Below are the code and all the weights of a small trained network. Each question names an input and a target symbol and asks about switching units off, where a switched-off unit gives its printed mean instead of its output.

import numpy as np


def w(rows, s, z=0):
    codes = np.array(rows[::2]) - 128.0
    scale = np.full(codes.shape[1], s)
    scale[-1] = z or s
    return codes * scale


def f(y):
    return y / 2 * (1 + np.tanh(0.7978845608 * (y + 0.044715 * y**3)))


def softmax(a):
    e = np.exp(a - a.max(-1, keepdims=True))
    return e / e.sum(-1, keepdims=True)


def log_softmax(a):
    a = a - a.max(-1, keepdims=True)
    return a - np.log(np.exp(a).sum(-1, keepdims=True))


def net(x, mask):
    ids = ['ΓΘΞΠΦαδεζημτψω'.index(c) for c in x.split()]
    T = len(ids)
    res = E[ids] + P[:T]
    q, k, v = (res @ M[0].T for M in (Q, K, V))
    z = softmax(np.where(np.tri(T) > 0, q @ k.T / 2**0.5, -1e9)) @ v
    res = res + np.where(mask[0], z, O[0][:, -1]) @ O[0][:, :-1]
    y = f(res @ A[0][:, :-1].T + A[0][:, -1])
    res = res + np.where(mask[1:17], y, B[0][:, -1]) @ B[0][:, :-1]
    return log_softmax(res[-1] @ U[:, :-1].T + U[:, -1])


Q, K, V, O, A, B = {}, {}, {}, {}, {}, {}
E = w([
[92,98,76,73,110],'Γ',
[134,184,85,127,124],'Θ',
[127,165,109,138,153],'Ξ',
[147,128,138,130,173],'Π',
[66,197,166,101,139],'Φ',
[126,143,146,145,172],'α',
[171,73,104,118,162],'δ',
[147,73,146,181,202],'ε',
[44,98,157,105,111],'ζ',
[76,135,168,93,121],'η',
[95,60,110,37,82],'μ',
[163,7,142,148,197],'τ',
[91,108,184,61,113],'ψ',
[167,86,208,34,142],'ω',
],0.022)
P = w([
[213,176,133,49,248],'0',
[128,91,150,197,131],'1',
[32,89,137,127,177],'2',
[171,88,162,201,105],'3',
[51,59,134,111,179],'4',
[144,82,151,211,106],'5',
[53,81,145,104,189],'6',
],0.012)
Q[0] = w([
[177,106,207,190,25],'h1',
[173,154,88,178,1],'h1',
],0.006)
K[0] = w([
[86,5,160,227,40],'h1',
[87,123,166,173,97],'h1',
],0.012)
V[0] = w([
[170,49,122,70,118],'h1',
[173,115,9,157,130],'h1',
],0.011)
O[0] = w([
[151,128,81,155,32,254],'h1',
[124,168,5,71,163,77],'h1',
],0.016,0.0055)
A[0] = w([
[185,51,76,241,185,201],'n1',
[118,151,92,139,63,143],'n2',
[205,170,107,161,221,181],'n3',
[142,102,101,158,194,160],'n4',
[154,100,159,214,69,112],'n5',
[135,91,62,201,129,84],'n6',
[88,66,205,58,196,254],'n7',
[85,166,2,85,175,87],'n8',
[146,105,101,50,162,123],'n9',
[227,132,91,118,70,82],'n10',
[135,251,142,147,191,97],'n11',
[193,81,38,139,118,235],'n12',
[121,198,106,153,67,157],'n13',
[116,73,59,116,88,186],'n14',
[102,122,133,44,63,192],'n15',
[167,68,29,144,54,231],'n16',
],0.009,0.0043)
B[0] = w([
[78,191,146,123,115,203],'n1',
[192,165,181,160,108,169],'n2',
[31,114,68,170,78,160],'n3',
[119,171,117,97,106,153],'n4',
[130,97,141,58,80,214],'n5',
[82,86,175,80,173,168],'n6',
[137,90,13,215,127,235],'n7',
[148,81,138,40,194,194],'n8',
[124,120,83,80,117,153],'n9',
[138,101,185,84,120,178],'n10',
[158,73,128,173,139,148],'n11',
[83,170,170,140,111,219],'n12',
[107,122,255,98,182,155],'n13',
[141,191,166,178,171,203],'n14',
[139,205,105,164,132,175],'n15',
[117,160,167,144,147,251],'n16',
],0.0077,0.014)
U = w([
[156,170,118,117,151,41],'Γ',
[97,74,93,57,122,2],'Θ',
[95,97,56,110,102,208],'Ξ',
[111,175,51,173,70,187],'Π',
[168,64,156,227,197,24],'Φ',
[156,174,54,254,121,221],'α',
[104,155,151,89,143,246],'δ',
[57,188,72,174,87,168],'ε',
[80,39,152,129,101,123],'ζ',
[141,74,153,186,108,192],'η',
[145,169,150,180,46,126],'μ',
[98,136,178,145,124,23],'τ',
[153,73,157,145,58,120],'ψ',
[176,45,214,64,99,27],'ω',
],0.0089,0.0031)

Each question gives the input, a string of symbols that net reads in full, and the target symbol t.
The units are the heads (2 rows each of Q, K, V and O) and the neurons (one row each of A and B). Each row of codes is followed by its name. A weight is (code - 128) times the scale printed after its matrix; where a second scale follows, it is the last column's (O, A, B and U).
mask holds one flag per unit, heads first, then neurons. A switched-off unit (its flag False) gives its mean, the last column of its rows in O or B, instead of its output. The means were averaged over made-up inputs and are rounded, as every weight is.
A unit's drop is (log p(t) with every unit on - log p(t) with that unit switched off) / (log p(t) with every unit on - log p(t) with every unit switched off).
The circuit of an input: a set's keep is (log p(t) with only the set's units on - log p(t) with every unit switched off) / (log p(t) with every unit on - log p(t) with every unit switched off). Starting from the 12 units with the biggest drops (on a tie, the unit counted first), units are removed one at a time, each time the one whose removal leaves the highest keep (on an exact tie, the one counted first), for as long as the keep stays at least 0.8.
circuit, biggest first: the units of the circuit, biggest drop first
unit that matters most: the unit with the biggest drop
k most important neurons: the k neurons with the biggest drops, biggest first
drop when u is switched off: that unit's drop, to one decimal
input Θ δ Φ, target Θ: circuit, biggest first -> [h1, n8, n14]
input Φ α η δ ω, target Φ: unit that matters most -> n7
input μ ζ δ, target μ: circuit, biggest first -> [h1, n2, n12]
input ω Ξ Φ Ξ η, target ω: 2 most important neurons -> [n5, n7]
input Θ ε δ μ Φ δ δ, target Θ: circuit, biggest first -> [h1, n8]
input Φ α Ξ Φ η, target Φ: circuit, biggest first -> [h1, n7]
input μ ψ ζ α ψ, target μ: circuit, biggest first -> [h1, n15, n2]
input ω ε Φ ψ α ψ Θ, target ω: circuit, biggest first -> [h1, n5, n13]
input α Π δ, target α: circuit, biggest first -> [n7, h1, n5, n8]
input ψ Ξ δ, target ψ: 2 most important neurons -> [n8, n5]
input α Π δ δ, target δ: circuit, biggest first -> [h1, n7, n6, n1]
input ω ω α ψ ψ, target ω: circuit, biggest first -> [h1, n5]
input Θ Ξ η Φ Π, target Θ: circuit, biggest first -> [h1, n8]
input ω ω μ Ξ α, target ω: circuit, biggest first -> [h1, n5, n7]
input α Φ Ξ, target α: 2 most important neurons -> [n5, n8]
input δ ψ δ δ Φ, target δ: circuit, biggest first -> [h1, n8, n13, n7]
input δ ε δ μ ψ, target δ: 2 most important neurons -> [n8, n7]
input Φ Θ Φ η ε τ, target τ: most important neuron -> [n1]
input ψ ε ω δ ω Φ δ, target ψ: circuit, biggest first -> [h1, n8, n5]
input ζ ζ ε, target ζ: 2 most important neurons -> [n5, n14]
input τ Φ ε, target τ: 2 most important neurons -> [n6, n7]
input δ ω μ δ, target ω: 4 most important neurons -> [n10, n5, n6, n7]
input ψ ω δ α δ μ, target μ: unit that matters most -> n15
input δ Ξ μ Π η, target δ: 3 most important neurons -> [n8, n7, n13]
input ω Φ Φ, target ω: 3 most important neurons -> [n5, n13, n7]
input δ α Γ Φ Γ τ ε, target δ: 3 most important neurons -> [n8, n7, n6]
input Φ Φ α η α, target Φ: most important neuron -> [n7]
input μ δ Ξ, target μ: 2 most important neurons -> [n2, n8]
input Ξ δ Ξ, target Ξ: drop when n16 is switched off -> 0.1
input Ξ η δ, target Ξ: drop when h1 is switched off -> 1.1
